[128 = 0]

[104 117 141 128 127 110 120 131 136 151 119 107 157 112 113 185 118  61
 101 137 101 154 103  84 120 112 113 111 140  71 127 113 133 131 108 126
 114 128 136 145 141 106 165 111 129 125 149 196 114 133 171 130  89  94
 121 100 121 130 114 116 128 100   4 140 141 120 115 120 134 136 136]	K:Q27
[158 122 155 131 125 101  63 122 149  75 127 121 161  71 110 171 121 101
 107 155 131 128  99  84 138 130 114 154 142  92 106 121 120 129 117 100
 134 119 138 127 141 131 157 125 115 125 144 202 109 178 158 125 114  71
 115 125 129 122 121 121 114 116   4 137 122 114 128 129 131 119 129]	K:Q27
[133 133 131 144 126  92  97 115 123 148 122 104 169 114 123 161 157  98
 129 138 119 159 106  98 120 128 144 138 134 140  82 131 141 126 111 107
 110 122 149 151 124 117 170 104 118 129 166 152  92 162 154 123 103  87
 117 102 147 133 131 131 125 103   4 152 150 118 121 139 121 131 125]	K:Q27
[132 133 116 150 132 131  91 127 124 188 106 127 111 164 135 127 122 136
 130 105 150 102 155 179 131 138 145  98 141  74 165 123 116 130 103 147
 140 142 139 101 218 132  83 158 133 130 164 167 131 158 150 135 150 158
 134  78 116 116 125 129 106 131 252 115 133 108 118 121 123 141 149]	G:q50
[139 129 113 144 163 119  54 116 113 145 128 132 140 142 120 129 117 106
 118 116 144 123 116 121 135 128 143  83 139  97 127 128 123 132 117 133
 121  99 122 129 145 131 123 141 145 138 115 138  97 139 151 114 142 140
 125  77 116 125 129 129 104  98 252  92 198 113 128 135 112 133 111]	G:q50
[114 126 139 160 117  90  67 126 123  96 126 107 162 141 114 121 137 100
 159 121 136 176 113  61 151 137 126 149 157 166 117 124 133 127 111 124
 126 128 130 142 252 146 122 130 104 145 108  85 110 139 126 127 132  88
 141 126 155 121 101 122  88 165   4 129 152 103 135 140 104 125 135]	K:Q47
[116 130 155 130 118 107  71 133 155  82 115 133 159 154 167 171 123 107
 134 135 128 139  97  76 130 102 140 132 135 115  68 150 127 130 127 136
 109 125 136 148 184 108 148 131 115 135 131 179 118 122 135 105 102  84
 127  82 154 132 126 121 110 140   4 142 142 112 117 133 115 110 192]	K:Q27
[117 122 120 121 118 107  64 129 117 140 132 122 158 163 138 164 127 153
 123 148 134 124 119 127 126 132 119 102 120 118 111 114 107 140 106 123
 124 117 136 131 160 135 107 120 135 116  89 163 139 135 128 131 136 124
 129  80 110 118 127 135 120 151 155 122 130 114 120 120 109 130 139]	G:q473
[117 120 122 137 104 162  82 136 121 132 126 119 164 122 126 149 110 129
 130 125 132 130 115  94 133 129 135 132 142 125 109 132 119 136 119 130
 132 160 130 135 206 134 160 135 135 123 118 130 112 131  99 135 136 126
 119  85 146 144 126 138  99 136 107 131 133 117 120 102 118 130 136]	G:q473
[125  95 134 118 124 112 149 116 113 109 117 127 149  88  76 147 132  69
 128 128 136 169 107  96 115 132 126 120 133 122 138 123 156 131 124 111
 122 125 127 154 202 133 148 128 135 140 152 134 104 143  97 131 120 103
 152   4 139 133 136 112 148  92  35 143 122 128 117 131 125 136 126]	K:Q47
[135 127 126 138 114 127  72 117 136 118 106 158 102 128 125 161 134 148
 123 130 147 103 137 140 131 139 120 103 123 107 135 141 129 190 118 154
 125 118 132 114 216 133 118 146 129 143 117 155 163 139 103 139 128 152
 148 149  74 135 128 127  41 160 216 133 107 145 130 116 133 111 136]	G:q473
[114 121 138 116 141 101  41 130 115 123 126 143 157 142 127 168 129 101
 131 131 142 161  98  84 120 110 105 113 140  93  97 121 106 121 118 115
 130 114 135 140 110 111  72 122 129 134 142 107 119 154 151 140 118 113
 132  81 141 130 124 138 110 120  15 121 144 115 114 126 122 129 103]	K:Q27
[121 120 123 132 122 125  52 146 125 111 124 145 134 160 124 166 139 137
 124 143 134 108 120 107 137 137 122 113 113 100 132 135 119 128 121 149
 127 134 135 121 160 135 132 124 131 127  95 146 134 134 130 147 129 135
 127 108 111 136 142 143 114 121 179 113 113 118 124 168 122 122 133]	G:q473
[122 126 139 138 142 108  80 124 112 127 103 132 124 160 126 123 116 120
 127 120 145 126 109 135 141 131 128 141 127  97 135 138 132 129 124 142
 123 125 129 142 234 135 113 134 130 149 127 155 121 141 119 143  74 120
 133  93 114 118 121 134 114 141 170 119 135 110 136 125 133 134 121]	G:q473
[125 146 133 114 123 107 109  91 141 143 134 132 153 107 130 155 129  80
 120 122 144 149  98  89 133 118 137 133 135 124 113 134 142 129 122 119
 107 117 113 129  96 118 162 115 130 134 135 155  99 139 150 134 111  91
 121 117 143 137 121 128 132  81  17 156 115 120 115 110 136 134 112]	K:Q27
[130 125 126 137 134 101  27 105 149 158 123 109 144 143 122 135 140 126
 143 112 136 130 132 114 147 137 112 113 139 125 129 139 117 154 107 131
 142 112 128 120 198 135 109 145 125 124 128 120 116 150 136  84 151 156
 129  95 136 130 127 146 102 103 184 103 118 117 126 151  96 131 130]	G:q50
[133 118 127 141 124 123  43  96 140 191 117 104 135 148 128 150 125 125
 113 113 147 124 183 133 120 140 141  90 137  61 153 131 126 137  95 132
 156 146 155 114 207 127 116 144 136 132 133 220  93  95 143 141 137 125
 155  75 133 115 117 146  81  72 252 106 111  22 127 128 102 143 156]	G:q50
[120 113 150 126 141 110  75 126 144  86 141 138 136 140 127 185 124 106
 102 150 123  82  78  80 128 110 126 135 142  89 114 121 102 122 117 122
 129 123 122 133 106 110 123 119 118 130 149 182 134 124 142 130 142 103
 111  99 127 145 122 140 139 111  20 132 127 124 120 144 130 123 112]	K:Q27
[120 125 137 125 116 101  71 126 139  67 128 129 149 100 122 190 118  90
 123  95 122 121  77  74 120 103 119  92 131 146 109 128 135 118  97 129
 108 117 138 133 181 119 169 111 128 136 142 101 115 113 142 127  95 102
 138 130 121 127 129 139 104 102  20 129 103 175 126 106  96 150  89]	K:q323
[133 127 120 149 133 102  67 130 131 137 110 130 138 147 115 137 111 137
 122 124 150 126 110  87 129 139 116 111 139 117 128 122 100  99 104 137
 148 123 138 126 221 143 120 136 138 134 117 132 128 147 138 136 132 144
 123  88 118 114 124 141 111 122 190  96 114 115 124 127 113 135 137]	G:q473
[123 122 126 140  95  96  40 155 131 138 125 139 131 135 117 118 136 116
 150 122 142 136 131 108 124 125 120 111 134 159 135 134 141 127 107 141
 140 132 128 123 252 130 110 144 118 131 118 107  94 157 131 125 155 127
 128 133 153 126 118 135  93 131 177 129  83  96 134 140  90 140 176]	G:q234
[134  73 125 117 126 114  47 122 130 143 136 124 125 158 124 147 124 126
 123 121 135 129 121 127 138 117 128 102 130  74 125 132 104 143 136 147
 134 144 132 134 188 100 121 140 129 145 133 195 126 179 124 140 123 128
 127  96 133 126 125 138 129 132 158 138 130 131 121 106 123 136 115]	G:q473
[150 127 131 110 133  78 122 134 131 138 133 120 154 116 140 149 128 136
 154 135 115 147 119 117 119 127 125 128 139 137 118 121 118 141 105 132
 104 124 127 149 222 124 128 126 140 134 111  99 122 134 131 130 127 133
 127 120 124 107 138 136 123 151 140 125 127 128 106 133  99 107 130]	G:q234
[128 122 126 144 149 125  77 122 135 143 122 131 136 155 132 162 106 131
 123 117 129 117 122 123 140 145 137 114 143  67 130 126  74 133 127 123
 132 130 140 115 189 116 111 143 123 133 121 164 131 141 122 128 136 131
 129  83 106 104 132 131 112 118 209  85 115 115 132 122 122 130 154]	G:q473
[138 131 114 144 152 126  44 113 123 198 119 132 118 150 147 163 114 134
 116 105 142  94 136 137 138 134 130  98 132  61 160 130  87 145 105 147
 168 117 145 111 111 141 128 146 134 137 133 211 124 149 152 131 156 149
 142 100 106 107 129 136 129  97 252  62 113 120 128 111 130 132  77]	G:q50
[ 99 132 136 128 129 124 129 145 136  98 122 118 133 101 122 125 131  99
 143 102  26 133 128 109 115 130 139 145 145 104 112 124 136  98 147 111
 124 153 121 141 115 111 141 116 122 127 128 185 108 137 137 140 115  83
 130 124 145 126 108 132 119  89   4 145 143 122 132 123 133 111 119]	K:Q47
[117 134 113 122 130 108  54 120 150  85 111 103 141 124 110 132 133  85
 144 123 134 164 113  88 129 125 128 125 152 111 118 129  63 131 106  85
 106 109 142 163 184 121 138 115 130 126 136 153  99 143 150 140 107 109
 115  79 139 125 113 127  87 173  30 129 129 107 138 146 125 135 105]	K:q323
[123 122 155 129 121 119  51 119 136 198 141 144 124 159 125 157 133 134
 129 106 130 116 121 127 137 135 139 109 133  83 116 138 121 127 107 146
 140 149 140 129 201 137 110 135 143 125 110 178 118 139 126 141 151 142
 131  98 122 116 144 136  95 151 191 116 126 112 119 123 128 130 157]	G:q473
[114 112 135 126 147 124 129 123 130 142 123  99 154  83 118 140 112 104
 127  91 129 159 124 118 120  87 132 135 130  97 145 127 149 127 118 123
 134 131 114 152 176 114 133 131 108 149 155 164 110 141 135 139 115 104
 121 131 145 124 133 115 123  78  51 146 148 119 129 119 124 132 125]	K:Q47
[129 123 115 133 107 105  50 132 119 134 124 141 118 161 125 148  98 159
 136 145 121 103 118 126 152 136 115 113 128 112 134 145 125 129 120 142
 129 138 147 116 221 139 116 131 128 146 106 114 129 129 112 133 136 140
 127 118 102 118 155 133 129 158 239 136 111 103 125 134 110 112 141]	G:q473
[110 114 144 122 139 108  85 143 119  97 117 121 160 129 103 170 118  83
 105 131 137 131  86  56 116 110 109 118 127 112  95 116 122 127 147 122
 123 107 127 140 124 105 176 110 132 143 123 150 134 115 151 118 114  98
 124  70 118 127 120 129 142 124   4 121 122 116 113 141  98 114 119]	K:Q27
[114 120 142 129 122 108  67 126 147 145 122  97 166 139  87 164 134 103
 123 140 124 142  92 105 126 110 140 139 133 116  93 126 128 115 113 118
 103 123 146 147 114 115 147 133 131 143 147 183 116 148 148 136 116  89
 126  87 133 130 113 145 115 112   5 169 117 123 117  93 135 112 116]	K:Q47
[118 124 133 152 114 126  77 116 135  98 127 133 103 136 134 170 132 136
 120 107 144  97 104 103 109 139  64 121 118 122 131 137 123 131 106 125
 131 122 139 124 217 143 131 131 133 136 112 100 107 126 120 164 110 152
 124 124 110 118 126 125 104 123 180 149  99 104 155  91 110 131 148]	G:q473
[117 126  87 121 121 133 149 126 119 101 134 124 142 122 120 180 123  92
 106 128 140 148 105 121 122 124 156 140 146 122 124 133 149 109 132 122
 134 138 125   4 186 118 145 125 131 129 130 151 115 125 144 120  96 101
 127 130 131 132 104 134 122 108   9 185 130 134 112 131 127 137 126]	K:Q47

[110 145 138 126  99 174 122 176 141 138 134 140 117 104 137 124 109 124
 131 117 128 149 136 136 139 149 139 144 151 129 137 133 129 143 141 138
 113 127 135 160 168  97 103 121 148 138 124 132 135 122 149 112 129 121
 124 109 123 124  98 115 120 131 133  65 126 140 132 109 127 131 147]	U:(60)
[109 135 149 125 126 177 134 163 137 140 126 139 110 112 130 128 136 125
 132 136 132 123 141 130 138 149 123 126 140 122 136 121 127 132 140 146
 141 123 134 147 158 116 115 125 139 152 139 128 135 123 139 140 137 137
 122 120 123 111 116 128 121 132 120 107 134 122 130 112 127 126 147]	U:(58)
[132 137 145 116 123 164 164 129 117 130 131 147 112 121 122 142 130 122
 127 114 152 150 127 140 136 143 142 127 116 123 135 126 141 127 122 131
 129 133 137 145 140 114  97 127 132 170 128 144 136 118 138 135 126 139
 127 120 117 109 119 127 116 138 122  75 124 132 129 101 122 138 145]	U:(62)
[108 123 134 121 175 126  89 170 136 128  99  93 142 118 124 109 125 125
 126 130 117  98 147 120 132 117 115 122 183 123 123 128 125 128 149 132
 131 134 139 124 130 152 171 140 140 132 136 116 130 142 131 138 127 129
 124 128 127 136 127 132 140 128 126 178 127 125 129 142 128 108 128]	W:(48)
[124 141 121 133 145 128  83 183 112 118 102 130 126 114 149 107 112 115
 127 122 128 117 125 126 128 128 127 135 179 132 122 139 127 127 145 145
 117 145 130 132 146 133 145 126 145 129 125 129 117 133 140 121 128 126
 129 119 126 138 123 119 138 126 130 127 129 132 123 145 127 140 133]	W:(46)
